Below is a small trained network, with its code and all its weights. Each question gives an input and a target symbol and asks what happens when units are switched off, that is, made to give their printed mean instead of their output.

import numpy as np


def w(rows, s, z=0):
    codes = np.array(rows[::2]) - 128.0
    scale = np.full(codes.shape[1], s)
    scale[-1] = z or s
    return codes * scale


def norm(h):
    return h / np.sqrt((h * h).mean(-1, keepdims=True) + 1e-5)


def f(y):
    return y / 2 * (1 + np.tanh(0.7978845608 * (y + 0.044715 * y**3)))


def softmax(a):
    e = np.exp(a - a.max(-1, keepdims=True))
    return e / e.sum(-1, keepdims=True)


def log_softmax(a):
    a = a - a.max(-1, keepdims=True)
    return a - np.log(np.exp(a).sum(-1, keepdims=True))


def net(x, mask):
    ids = ['ΓΘΦαβζλμξπτ'.index(c) for c in x.split()]
    T = len(ids)
    res = E[ids] + P[:T]
    u = 0
    for l in range(3):
        q, k, v = (norm(res) @ M[l].T for M in (Q, K, V))
        z = softmax(np.where(np.tri(T) > 0, q @ k.T / 2**0.5, -1e9)) @ v
        res = res + np.where(mask[u], z, O[l][:, -1]) @ O[l][:, :-1]
        u += 1
        y = f(norm(res) @ A[l][:, :-1].T + A[l][:, -1])
        res = res + np.where(mask[u : u + 4], y, B[l][:, -1]) @ B[l][:, :-1]
        u += 4
    return log_softmax(norm(res)[-1] @ U[:, :-1].T + U[:, -1])


Q, K, V, O, A, B = {}, {}, {}, {}, {}, {}
E = w([
[154,168,157,156],'Γ',
[62,135,78,97],'Θ',
[134,136,68,250],'Φ',
[128,165,110,103],'α',
[72,110,119,136],'β',
[138,195,109,134],'ζ',
[120,171,39,80],'λ',
[121,123,120,133],'μ',
[111,175,100,138],'ξ',
[97,149,132,72],'π',
[121,89,119,147],'τ',
],0.021)
P = w([
[89,171,150,150],'0',
[134,249,201,133],'1',
[201,105,76,124],'2',
[115,42,173,135],'3',
[133,210,165,43],'4',
[160,125,106,142],'5',
[91,128,185,180],'6',
[146,172,232,124],'7',
[109,132,24,147],'8',
[93,104,168,125],'9',
[131,213,154,35],'10',
[91,96,22,145],'11',
[49,105,113,6],'12',
],0.011)
Q[0] = w([
[64,109,137,136],'L0H0',
[7,175,165,138],'L0H0',
],0.013)
K[0] = w([
[196,93,189,4],'L0H0',
[77,195,238,100],'L0H0',
],0.0032)
V[0] = w([
[235,63,1,229],'L0H0',
[119,127,114,140],'L0H0',
],0.0049)
O[0] = w([
[99,166,121,100,1],'L0H0',
[118,3,153,197,134],'L0H0',
],0.011,0.0039)
A[0] = w([
[83,143,105,26,145],'L0N0',
[149,158,163,99,151],'L0N1',
[109,106,69,110,251],'L0N2',
[103,108,2,143,236],'L0N3',
],0.0098,0.0023)
B[0] = w([
[167,51,127,184,198],'L0N0',
[98,146,192,143,142],'L0N1',
[223,211,169,175,195],'L0N2',
[90,254,64,252,253],'L0N3',
],0.0065)
Q[1] = w([
[2,141,79,62],'L1H0',
[121,110,125,57],'L1H0',
],0.0085)
K[1] = w([
[65,97,172,2],'L1H0',
[124,119,177,41],'L1H0',
],0.0069)
V[1] = w([
[2,150,134,11],'L1H0',
[123,217,160,237],'L1H0',
],0.0061)
O[1] = w([
[96,2,202,81,77],'L1H0',
[214,73,67,161,254],'L1H0',
],0.0085,0.0077)
A[1] = w([
[94,69,136,98,107],'L1N0',
[16,44,1,173,64],'L1N1',
[189,217,174,39,255],'L1N2',
[74,167,23,225,124],'L1N3',
],0.0092,0.0016)
B[1] = w([
[105,165,161,103,124],'L1N0',
[83,144,210,169,179],'L1N1',
[111,148,246,124,144],'L1N2',
[89,65,118,111,249],'L1N3',
],0.012)
Q[2] = w([
[93,88,218,185],'L2H0',
[183,28,78,1],'L2H0',
],0.0069)
K[2] = w([
[88,118,229,228],'L2H0',
[52,146,2,36],'L2H0',
],0.0077)
V[2] = w([
[137,83,76,39],'L2H0',
[199,2,241,148],'L2H0',
],0.0049)
O[2] = w([
[189,42,149,50,2],'L2H0',
[105,75,2,178,219],'L2H0',
],0.0091,0.0032)
A[2] = w([
[193,84,50,115,144],'L2N0',
[75,18,77,188,253],'L2N1',
[255,86,139,77,44],'L2N2',
[134,188,57,213,115],'L2N3',
],0.0091,0.0046)
B[2] = w([
[187,240,231,76,153],'L2N0',
[226,113,162,30,254],'L2N1',
[132,253,108,125,129],'L2N2',
[82,208,54,53,212],'L2N3',
],0.0057,0.013)
U = w([
[179,210,70,188,119],'Γ',
[55,138,114,199,216],'Θ',
[86,186,129,190,93],'Φ',
[204,171,155,79,70],'α',
[38,77,208,195,172],'β',
[155,204,130,56,1],'ζ',
[119,196,149,147,101],'λ',
[212,93,115,177,51],'μ',
[160,122,47,126,225],'ξ',
[127,124,217,85,151],'π',
[172,11,129,187,98],'τ',
],0.012,0.004)

Each question gives the input, a string of symbols that net reads in full, and the target symbol t.
The units are the heads (2 rows each of Q, K, V and O) and the neurons (one row each of A and B). Each row of codes is followed by its name. A weight is (code - 128) times the scale printed after its matrix; where a second scale follows, it is the last column's (O, A, B and U).
mask holds one flag per unit, layer by layer, with each layer's heads first. A switched-off unit (its flag False) gives its mean, the last column of its rows in O or B, instead of its output. The means were averaged over made-up inputs and are rounded, as every weight is.
A unit's drop is (log p(t) with every unit on - log p(t) with that unit switched off) / (log p(t) with every unit on - log p(t) with every unit switched off).
The circuit of an input: a set's keep is (log p(t) with only the set's units on - log p(t) with every unit switched off) / (log p(t) with every unit on - log p(t) with every unit switched off). Starting from the 12 units with the biggest drops (on a tie, the unit counted first), units are removed one at a time, each time the one whose removal leaves the highest keep (on an exact tie, the one counted first), for as long as the keep stays at least 0.8.
units of the circuit, in order: the units of the circuit, biggest drop first
top k neurons: the k neurons with the biggest drops, biggest first
top k neurons in layer l: the k neurons of layer l with the biggest drops, biggest first
drop of u: that unit's drop, to one decimal
input Φ τ Θ λ ζ β Γ Θ, target τ: top 3 neurons in layer 0 => [L0N0, L0N2, L0N3]
input μ Γ ζ Γ μ Θ π β, target ξ: top neuron => [L1N1]
input α ζ Θ μ β, target ξ: top 2 neurons => [L0N0, L1N3]
input τ τ β λ β β β ζ π π, target π: top 3 neurons in layer 2 => [L2N3, L2N1, L2N2]
input τ β β π λ β ξ μ ξ τ α, target π: units of the circuit, in order => [L0N3, L1N2]
input Φ Φ λ ζ μ β Θ Φ β β τ, target α: top 3 neurons => [L2N0, L0N0, L0N3]
input β ζ Θ ξ Θ ζ π, target π: top 3 neurons => [L0N2, L0N3, L1N0]
input β β ξ β ζ π β μ ξ ζ τ Φ τ, target τ: top 2 neurons => [L0N2, L2N1]
input β Θ λ β β Φ β π, target β: top 2 neurons => [L2N1, L0N3]
input α λ β τ τ, target α: top 2 neurons in layer 2 => [L2N0, L2N3]
input ξ λ β, target Γ: top 2 neurons => [L0N2, L0N3]
input ξ ξ μ β ζ π ξ, target ξ: top 2 neurons => [L2N1, L0N3]
input τ τ β β ξ Γ Θ Φ α ζ, target ζ: top 2 neurons in layer 1 => [L1N1, L1N2]
input ξ ξ ξ β Θ β π ξ Γ α, target α: units of the circuit, in order => [L0N3]
input π ξ Γ α ξ τ ξ, target ξ: top 2 neurons in layer 1 => [L1N3, L1N1]
input π β τ, target Γ: top 2 neurons in layer 0 => [L0N2, L0N3]
input τ β ζ λ Θ, target τ: top 2 neurons in layer 1 => [L1N3, L1N1]
input ζ τ ξ Γ μ τ β ζ τ ζ, target ζ: top 2 neurons in layer 1 => [L1N1, L1N3]
input β β β α α, target π: top 2 neurons in layer 1 => [L1N2, L1N1]
input β τ ξ α, target α: top neuron => [L2N0]
input τ Φ ζ λ λ μ Φ π, target β: top 3 neurons in layer 2 => [L2N1, L2N3, L2N0]
input Φ β τ, target Γ: drop of L0N0 => 0.0
input Γ ξ Φ Φ β ξ τ ζ τ Φ π β τ, target τ: drop of L2N1 => 0.5
input π τ α ξ ζ π β Γ β τ ζ τ β, target β: drop of L1N1 => 0.6
